Each row has a name. After each piece below comes the name of the row it's from, unless a question asks for something else. Each question is about the rows just above it. Places in a row count from 0.

[143 127 108  92 101 159 156]  someb
[151 136 103  85 110 161 167]  zavi
[104 128 157 178 146  97  91]  rusir
[113 128 151 163 134 107 101]  rif
[127 128 156 176 146  97  93]  mis
[157 133 101  78 111 169 171]  gavi
[151 136 104  82 102 163 167]  bule
[152 131 105  87 114 161 168]  miba
[ 98 127 160 186 145  91  85]  luv
[102 126 175 182 150  94  90]  Niped
Row and place of [90] in the named rows: => Niped, 6
Row and place of [92] in the named rows: => someb, 3
[131] is at row and place => miba, 1
Where in the named rows is [176]? => mis, 3
Row and place of [171] in the named rows: => gavi, 6

[ 93 149 195 135 166 158  58 208 157 200]  Degen
[192 193 114  89  54  94  88 186  62  75]  Puf
[103 143 109 130 152 193 206 144 145 195]  Noki
Where in the named rows is [93]? => Degen, 0
Where in the named rows is [158]? => Degen, 5
Row and place of [88] in the named rows: => Puf, 6
[103] is at row and place => Noki, 0

[ 79  75  80  74  75  90  70  83 189  74 182  74 187  76 183  69  81 179
  76  70  83 177  79 173 124 162  73 160 186 177 184  81 183 185 173  79
 148  88  75 188 170  75  86  74  71] -> Zavuk
[ 96  97 104  86  86 112  85  91 164  94 147  89 156  89 164  88  98 147
  86  86 104 158  90 137 100 162  84 131 170 155 157  93 161 166 159  95
 114 111  95 170 158  79 105  94  92] -> maver
[177 187 181 188 180 174 191 170  73 183  77 185  72 185  79 190 172  83
 183 190 174  82 182  81 130 100 187  97  73  83  74 182  79  73  81 181
 125 174 187  74  91 180 177 181 187] -> lokan
[171 188 182 192 175 175 192 162  72 180  75 183  70 186  80 191 163  84
 182 191 169  78  73 163 120 141  66 144 172 161 173  77 167 172 158  75
 131  81  67 172 153  76  78  69  63] -> rubek
[ 71  66  72  68  67  84  62  78 194  68 188  67 192  68 189  62  73 185
  70  63  76 187  72 180 116 171  67 163 191 183 189  70 188 190 179  71
 151  80  66 193 172  68  79  68  64] -> Bapo
[ 94  85  88  91  79  88  88 101 173  87 179  88 178  93 162  85  98 172
  92  87  91 154  92 173 155 142  89 161 168 165 175 101 169 169 159  93
 152  91  88 167 158 102  90  88  84] -> ritig
[198 201 196 199 200 187 173 193  58 202  62 202  59 199  62 204 196  65
 199 203 195  73 197  71 127  84 201  84  61  66  62 194  62  62  73 197
 100 189 200  59  75 199 192 202 204] -> dunol
[ 79  75  80  74  75  90  70  83 189  74 182  74 187  76 183  69  81 179
  76  70  83 177  79 173 124 162  73 160 186 177 184  81 183 185 173  79
 113 124 101 173 155  80 117 100  98] -> Fesan
[171 188 182 192 175 175 192 162  72 180  75 183  70 186  80 191 163  84
 182 191 169  78 181  75 128 101 188  96  71  84  72 185  80  68  73 180
 141 174 188  74  91 176 178 176 185] -> tipot
[189 198 192 197 191 183 202 182  67 196  71 197  67 195  76 202 185  77
 194 201 186  80 192  78 134  97 198  97  70  79  70 190  74  70  82 191
 116 184 198  70  89 190 187 195 200] -> gir
[156 167 158 169 159 150 175 151  91 166  98 167  90 162 105 176 151 107
 165 174 153 109 160 109 138 131 171 128  93 111  95 154 102  94 113 157
 136 148 166  94 114 160 153 164 172] -> noziv
The row with [171 188 182 192 175 175 192 162  72 180  75 183  70 186  80 191 163  84
 182 191 169  78 181  75 128 101 188  96  71  84  72 185  80  68  73 180
 141 174 188  74  91 176 178 176 185] is => tipot
Which row holds [ 79  75  80  74  75  90  70  83 189  74 182  74 187  76 183  69  81 179
  76  70  83 177  79 173 124 162  73 160 186 177 184  81 183 185 173  79
 113 124 101 173 155  80 117 100  98]? => Fesan
[125] is at row and place => lokan, 36
[ 79  75  80  74  75  90  70  83 189  74 182  74 187  76 183  69  81 179
  76  70  83 177  79 173 124 162  73 160 186 177 184  81 183 185 173  79
 148  88  75 188 170  75  86  74  71] is in which row? => Zavuk

[116 173 154 199  51 175  61]  nizo
[115 176 158 201  53 136  54]  Vopur
[116 172 151 201  52 141  64]  Bemak
[115 176 156 202  50 137 201]  kem
[115 176 156 202  50 200  57]  siz
[115 176 158 203  48 136  54]  mize
[51] is at row and place => nizo, 4
Row and place of [151] in the named rows: => Bemak, 2
[53] is at row and place => Vopur, 4
Row and place of [61] in the named rows: => nizo, 6
Where in the named rows is [141]? => Bemak, 5

